Below is a small trained network, with its code and all its weights. Each question gives an input and a target symbol and asks what happens when units are switched off, that is, made to give their printed mean instead of their output.

import numpy as np


def w(rows, s, z=0):
    codes = np.array(rows[::2]) - 128.0
    scale = np.full(codes.shape[1], s)
    scale[-1] = z or s
    return codes * scale


def f(y):
    return np.maximum(y, 0)


def softmax(a):
    e = np.exp(a - a.max(-1, keepdims=True))
    return e / e.sum(-1, keepdims=True)


def log_softmax(a):
    a = a - a.max(-1, keepdims=True)
    return a - np.log(np.exp(a).sum(-1, keepdims=True))


def net(x, mask):
    ids = ['αβγδζηλμξπστφψω'.index(c) for c in x.split()]
    T = len(ids)
    res = E[ids] + P[:T]
    u = 0
    for l in range(2):
        q, k, v = (res @ M[l].T for M in (Q, K, V))
        z = softmax(np.where(np.tri(T) > 0, q @ k.T / 2**0.5, -1e9)) @ v
        res = res + np.where(mask[u], z, O[l][:, -1]) @ O[l][:, :-1]
        u += 1
        y = f(res @ A[l][:, :-1].T + A[l][:, -1])
        res = res + np.where(mask[u : u + 4], y, B[l][:, -1]) @ B[l][:, :-1]
        u += 4
    return log_softmax(res[-1] @ U[:, :-1].T + U[:, -1])


Q, K, V, O, A, B = {}, {}, {}, {}, {}, {}
E = w([
[138,105,143,194,114,125],'α',
[154,142,150,105,60,63],'β',
[98,95,139,178,152,165],'γ',
[129,66,184,52,145,56],'δ',
[164,210,133,148,177,203],'ζ',
[74,203,97,92,195,16],'η',
[171,125,152,211,186,201],'λ',
[70,94,138,122,125,42],'μ',
[46,156,117,122,254,111],'ξ',
[98,77,189,108,173,179],'π',
[224,73,202,142,51,192],'σ',
[178,174,140,71,152,75],'τ',
[222,180,127,164,91,107],'φ',
[147,239,76,216,138,132],'ψ',
[84,76,156,166,212,108],'ω',
],0.0083)
P = w([
[85,245,221,76,114,136],'0',
[210,102,66,169,251,42],'1',
[171,139,217,229,184,91],'2',
[100,80,104,71,120,193],'3',
[254,91,62,177,248,23],'4',
[149,153,200,223,217,113],'5',
[50,56,78,74,96,201],'6',
[251,62,69,177,241,13],'7',
],0.0086)
Q[0] = w([
[47,242,192,123,182,153],'0.h1',
[40,185,237,98,3,185],'0.h1',
],0.0059)
K[0] = w([
[192,101,151,180,224,85],'0.h1',
[165,2,3,161,159,132],'0.h1',
],0.0086)
V[0] = w([
[113,177,109,211,155,83],'0.h1',
[200,161,146,134,247,117],'0.h1',
],0.012)
O[0] = w([
[15,149,132,230,102,19,171],'0.h1',
[40,100,62,155,1,146,254],'0.h1',
],0.0087,0.0063)
A[0] = w([
[170,220,195,153,254,66,251],'0.n1',
[161,35,32,185,150,163,175],'0.n2',
[131,217,99,25,58,87,97],'0.n3',
[76,92,149,35,97,225,222],'0.n4',
],0.0081,0.0033)
B[0] = w([
[129,58,175,107,102,95,238],'0.n1',
[129,149,102,66,104,56,253],'0.n2',
[147,161,47,6,84,90,149],'0.n3',
[132,67,124,91,156,212,212],'0.n4',
],0.012,0.0061)
Q[1] = w([
[217,145,139,164,207,28],'1.h1',
[108,222,243,182,98,255],'1.h1',
],0.0068)
K[1] = w([
[215,210,235,69,163,115],'1.h1',
[208,2,52,165,142,91],'1.h1',
],0.0061)
V[1] = w([
[204,192,176,181,18,253],'1.h1',
[24,75,205,176,217,225],'1.h1',
],0.007)
O[1] = w([
[82,88,132,130,1,204,2],'1.h1',
[56,165,189,47,109,89,202],'1.h1',
],0.012,0.0021)
A[1] = w([
[165,150,32,11,97,245,63],'1.n1',
[152,69,233,217,109,89,179],'1.n2',
[117,68,143,204,71,100,251],'1.n3',
[2,210,202,43,18,75,152],'1.n4',
],0.0073,0.0031)
B[1] = w([
[70,77,127,168,254,136,181],'1.n1',
[27,158,214,166,176,191,173],'1.n2',
[64,99,156,152,75,201,182],'1.n3',
[190,228,130,124,108,222,248],'1.n4',
],0.0079,0.016)
U = w([
[231,83,132,70,119,93,203],'α',
[62,97,16,112,18,89,190],'β',
[76,139,96,194,134,202,156],'γ',
[225,129,59,171,90,172,133],'δ',
[253,181,171,93,109,151,109],'ζ',
[81,149,14,73,131,9,137],'η',
[157,173,90,147,33,181,76],'λ',
[68,26,194,47,132,80,163],'μ',
[157,138,218,104,207,78,49],'ξ',
[168,49,201,134,184,195,53],'π',
[135,174,223,114,120,104,157],'σ',
[71,170,206,225,128,136,156],'τ',
[102,229,84,62,157,69,135],'φ',
[103,86,173,50,113,181,147],'ψ',
[173,177,74,167,221,156,3],'ω',
],0.0071,0.0059)

Each question gives the input, a string of symbols that net reads in full, and the target symbol t.
The units are the heads (2 rows each of Q, K, V and O) and the neurons (one row each of A and B). Each row of codes is followed by its name. A weight is (code - 128) times the scale printed after its matrix; where a second scale follows, it is the last column's (O, A, B and U).
mask holds one flag per unit, layer by layer, with each layer's heads first. A switched-off unit (its flag False) gives its mean, the last column of its rows in O or B, instead of its output. The means were averaged over made-up inputs and are rounded, as every weight is.
A unit's drop is (log p(t) with every unit on - log p(t) with that unit switched off) / (log p(t) with every unit on - log p(t) with every unit switched off).
The circuit of an input: a set's keep is (log p(t) with only the set's units on - log p(t) with every unit switched off) / (log p(t) with every unit on - log p(t) with every unit switched off). Starting from all 10 units, units are removed one at a time, each time the one whose removal leaves the highest keep (on an exact tie, the one counted first), for as long as the keep stays at least 0.8.
circuit, biggest first: the units of the circuit, biggest drop first
unit that matters most: the unit with the biggest drop
top k neurons: the k neurons with the biggest drops, biggest first
k most important neurons of layer l: the k neurons of layer l with the biggest drops, biggest first
input τ ω ζ λ ω φ ω ω, target δ: unit that matters most => 1.h1
input α μ α η π λ π α, target μ: circuit, biggest first => 0.h1, 1.n4, 0.n1
input μ α α φ ζ, target ξ: circuit, biggest first => 0.h1, 1.h1, 0.n1
input β λ λ ζ δ τ ζ π, target π: top 3 neurons => 0.n3, 0.n1, 1.n2
input ψ ζ β π ψ, target τ: circuit, biggest first => 0.h1, 1.n2, 0.n1
input τ ζ η σ, target π: circuit, biggest first => 0.n4, 0.h1, 1.n1
input ξ σ δ, target τ: top 2 neurons => 0.n2, 1.n2
input φ ω π η γ τ π ω, target γ: circuit, biggest first => 1.h1, 1.n3
input σ φ α σ ψ, target ψ: circuit, biggest first => 0.h1, 1.h1, 0.n1, 0.n2
input τ τ ω η τ, target δ: circuit, biggest first => 1.h1, 0.n3
input ξ ψ ω γ λ τ τ ω, target η: top 2 neurons => 0.n2, 0.n3
input ω γ τ, target τ: 2 most important neurons of layer 0 => 0.n2, 0.n4
input ξ π τ ζ ψ α σ σ, target η: top 3 neurons => 0.n2, 1.n4, 0.n3
input λ ω λ γ β λ δ η, target λ: most important neuron of layer 0 => 0.n2
input ζ π φ λ λ, target β: top 2 neurons => 0.n2, 0.n3
input γ ξ λ ψ, target β: top 2 neurons => 1.n4, 1.n2
input η ψ τ π λ β, target τ: circuit, biggest first => 0.n2, 0.h1, 1.n2
input ψ η σ, target τ: circuit, biggest first => 0.h1, 1.n2
input η β τ ζ δ, target ω: circuit, biggest first => 1.h1, 0.n3
input τ φ ψ η ξ, target δ: circuit, biggest first => 1.h1, 0.n3, 1.n1
input η τ α λ φ δ, target τ: top 2 neurons => 0.n2, 1.n2
input δ η ξ σ ζ, target α: unit that matters most => 0.h1
input ω δ η τ, target η: top 2 neurons => 1.n4, 0.n3
input π α δ ψ τ λ η, target η: circuit, biggest first => 1.h1, 0.h1, 1.n4
input ζ ω γ α α ξ α β, target β: 2 most important neurons of layer 0 => 0.n3, 0.n2
input γ γ λ τ τ α τ β, target σ: top 2 neurons => 0.n2, 0.n1
input α γ μ β π α α π, target μ: top 3 neurons => 1.n4, 0.n2, 0.n1
input α ξ ω β π π τ φ, target μ: top 3 neurons => 1.n4, 0.n1, 0.n2
input π γ γ ζ φ λ π π, target ζ: top 2 neurons => 0.n4, 1.n4
